Below are the code and all the weights of a small trained network. Each question names an input and a target symbol and asks about switching units off, where a switched-off unit gives its printed mean instead of its output.

import numpy as np


def w(rows, s, z=0):
    codes = np.array(rows[::2]) - 128.0
    scale = np.full(codes.shape[1], s)
    scale[-1] = z or s
    return codes * scale


def f(y):
    return np.maximum(y, 0)


def softmax(a):
    e = np.exp(a - a.max(-1, keepdims=True))
    return e / e.sum(-1, keepdims=True)


def log_softmax(a):
    a = a - a.max(-1, keepdims=True)
    return a - np.log(np.exp(a).sum(-1, keepdims=True))


def net(x, mask):
    ids = ['αβγεζηλξπτφ'.index(c) for c in x.split()]
    T = len(ids)
    res = E[ids] + P[:T]
    u = 0
    for l in range(2):
        r = res
        for j in range(2):
            rows = slice(3 * j, 3 * j + 3)
            q, k, v = (r @ M[l][rows].T for M in (Q, K, V))
            z = softmax(np.where(np.tri(T) > 0, q @ k.T / 3**0.5, -1e9)) @ v
            o = O[l][rows]
            res = res + np.where(mask[u + j], z, o[:, -1]) @ o[:, :-1]
        u += 2
        y = f(res @ A[l][:, :-1].T + A[l][:, -1])
        res = res + np.where(mask[u : u + 4], y, B[l][:, -1]) @ B[l][:, :-1]
        u += 4
    return log_softmax(res[-1] @ U[:, :-1].T + U[:, -1])


Q, K, V, O, A, B = {}, {}, {}, {}, {}, {}
E = w([
[59,140,175,109,186],'α',
[50,72,138,192,112],'β',
[58,188,118,100,126],'γ',
[107,179,147,64,160],'ε',
[130,143,124,10,130],'ζ',
[50,194,89,115,98],'η',
[74,224,131,178,185],'λ',
[53,119,152,17,125],'ξ',
[204,197,229,180,55],'π',
[104,15,107,95,50],'τ',
[156,32,138,125,169],'φ',
],0.013)
P = w([
[78,105,128,130,108],'0',
[79,87,114,143,120],'1',
[83,110,142,134,104],'2',
[91,122,169,125,91],'3',
[90,132,183,123,81],'4',
[92,138,199,115,74],'5',
[94,147,213,103,70],'6',
[100,153,229,101,61],'7',
[97,155,240,92,54],'8',
[104,161,254,79,44],'9',
[87,152,238,81,59],'10',
[86,162,252,69,49],'11',
],0.0059)
Q[0] = w([
[64,139,191,100,111],'0.h0',
[59,116,177,141,85],'0.h0',
[179,176,12,98,54],'0.h0',
[36,137,253,117,94],'0.h1',
[38,149,182,139,75],'0.h1',
[47,166,255,68,33],'0.h1',
],0.011)
K[0] = w([
[192,95,213,147,104],'0.h0',
[228,122,149,96,103],'0.h0',
[88,57,1,92,252],'0.h0',
[118,160,198,116,52],'0.h1',
[131,180,175,145,71],'0.h1',
[153,168,246,148,49],'0.h1',
],0.0098)
V[0] = w([
[245,101,145,124,144],'0.h0',
[73,64,139,102,143],'0.h0',
[207,89,125,125,96],'0.h0',
[105,123,153,133,189],'0.h1',
[188,154,176,133,188],'0.h1',
[118,188,63,110,190],'0.h1',
],0.012)
O[0] = w([
[74,85,244,167,203,51],'0.h0',
[168,160,173,134,6,155],'0.h0',
[141,79,197,143,229,84],'0.h0',
[2,84,151,199,95,123],'0.h1',
[14,166,116,73,2,124],'0.h1',
[32,122,135,102,226,1],'0.h1',
],0.0079,0.0057)
A[0] = w([
[198,167,108,54,109,118],'0.n0',
[127,1,104,185,88,139],'0.n1',
[82,212,171,168,206,128],'0.n2',
[143,152,156,66,207,1],'0.n3',
],0.0077,0.014)
B[0] = w([
[97,146,86,142,121,254],'0.n0',
[57,186,118,125,159,209],'0.n1',
[124,71,168,169,124,164],'0.n2',
[192,248,44,4,64,128],'0.n3',
],0.013,0.0044)
Q[1] = w([
[167,104,6,110,187],'1.h0',
[245,9,134,124,139],'1.h0',
[132,254,194,177,209],'1.h0',
[192,104,44,105,246],'1.h1',
[84,69,167,154,155],'1.h1',
[229,168,147,106,197],'1.h1',
],0.0087)
K[1] = w([
[59,167,63,215,96],'1.h0',
[2,61,31,163,221],'1.h0',
[225,18,149,175,43],'1.h0',
[114,86,51,128,174],'1.h1',
[218,127,127,168,201],'1.h1',
[115,7,94,133,107],'1.h1',
],0.0091)
V[1] = w([
[90,168,111,145,157],'1.h0',
[65,37,116,164,144],'1.h0',
[142,204,158,224,188],'1.h0',
[102,80,159,134,77],'1.h1',
[121,126,87,245,104],'1.h1',
[91,115,73,115,188],'1.h1',
],0.011)
O[1] = w([
[7,190,155,120,118,127],'1.h0',
[90,29,156,97,2,1],'1.h0',
[108,241,212,152,119,53],'1.h0',
[85,117,112,191,79,176],'1.h1',
[151,171,232,51,26,182],'1.h1',
[194,114,170,116,229,24],'1.h1',
],0.0092,0.0075)
A[1] = w([
[39,130,74,90,157,132],'1.n0',
[181,174,218,235,116,1],'1.n1',
[245,127,101,79,127,234],'1.n2',
[120,83,135,1,130,37],'1.n3',
],0.0081,0.0034)
B[1] = w([
[60,115,87,181,215,254],'1.n0',
[49,152,112,198,149,204],'1.n1',
[186,121,182,254,82,206],'1.n2',
[107,197,239,8,159,155],'1.n3',
],0.0074,0.0059)
U = w([
[90,128,75,103,62,83],'α',
[181,188,140,67,38,79],'β',
[139,187,125,83,154,93],'γ',
[61,153,88,135,186,1],'ε',
[167,79,119,158,198,204],'ζ',
[196,184,147,76,165,211],'η',
[90,159,156,2,142,117],'λ',
[203,78,75,180,98,176],'ξ',
[124,135,168,157,152,83],'π',
[222,138,183,198,89,115],'τ',
[145,50,201,149,84,216],'φ',
],0.0091,0.0096)

Each question gives the input, a string of symbols that net reads in full, and the target symbol t.
The units are the heads (3 rows each of Q, K, V and O) and the neurons (one row each of A and B). Each row of codes is followed by its name. A weight is (code - 128) times the scale printed after its matrix; where a second scale follows, it is the last column's (O, A, B and U).
mask holds one flag per unit, layer by layer, with each layer's heads first. A switched-off unit (its flag False) gives its mean, the last column of its rows in O or B, instead of its output. The means were averaged over made-up inputs and are rounded, as every weight is.
A unit's drop is (log p(t) with every unit on - log p(t) with that unit switched off) / (log p(t) with every unit on - log p(t) with every unit switched off).
The circuit of an input: a set's keep is (log p(t) with only the set's units on - log p(t) with every unit switched off) / (log p(t) with every unit on - log p(t) with every unit switched off). Starting from all 12 units, units are removed one at a time, each time the one whose removal leaves the highest keep (on an exact tie, the one counted first), for as long as the keep stays at least 0.8.
circuit, biggest first: the units of the circuit, biggest drop first
top k neurons: the k neurons with the biggest drops, biggest first
top k neurons in layer l: the k neurons of layer l with the biggest drops, biggest first
heads that matter: for each layer, one digit per head in row order, 1 if its drop is at least 0.15 and else 0, layers parted by /
input ζ ε η, target ζ: circuit, biggest first => 0.h1, 1.h1
input β η α, target β: circuit, biggest first => 0.h0, 1.h1
input γ α γ η τ η ξ ξ, target η: heads that matter => 11 / 11
input ξ β ξ ξ η π φ, target ζ: heads that matter => 10 / 01
input λ α α ζ η β α α α φ, target α: circuit, biggest first => 0.h0, 0.h1, 1.h0
input α π φ α β, target ε: heads that matter => 11 / 00
input β α α, target β: top neuron => 0.n1
input ε γ γ, target ε: heads that matter => 11 / 10
input η ε α, target η: top 3 neurons in layer 0 => 0.n0, 0.n1, 0.n2
input ξ α η, target ξ: circuit, biggest first => 0.h0, 1.h0
input α ζ ζ ζ λ, target ζ: circuit, biggest first => 1.h0, 1.h1
input γ ξ β ξ π ε ξ, target λ: heads that matter => 11 / 00
input ζ α α β α ξ ξ ξ α γ, target ξ: circuit, biggest first => 1.h0, 0.h0
input ξ β α ξ λ ξ α α α ξ λ, target α: circuit, biggest first => 0.h0, 1.h1
input ξ ξ α, target ξ: top 2 neurons => 0.n1, 1.n2
input β φ ε, target β: top 3 neurons => 1.n0, 0.n1, 1.n1
input ξ α γ, target ξ: circuit, biggest first => 0.h0, 1.h0
input ξ ξ ξ τ η α α ξ π γ ξ ζ, target ξ: circuit, biggest first => 1.h0, 1.n2, 0.h1
input π ζ α, target φ: top 3 neurons => 0.n2, 0.n1, 0.n0
input ξ λ π β α φ, target ζ: heads that matter => 11 / 01
input η γ ζ, target η: circuit, biggest first => 1.h1, 0.h1, 0.h0
input ξ η ξ β α ξ ζ α ξ β ζ, target ξ: heads that matter => 10 / 10
input λ α ε, target λ: heads that matter => 01 / 11
input α γ α α β, target α: heads that matter => 11 / 10
input λ φ ε, target λ: top 2 neurons => 1.n3, 1.n2
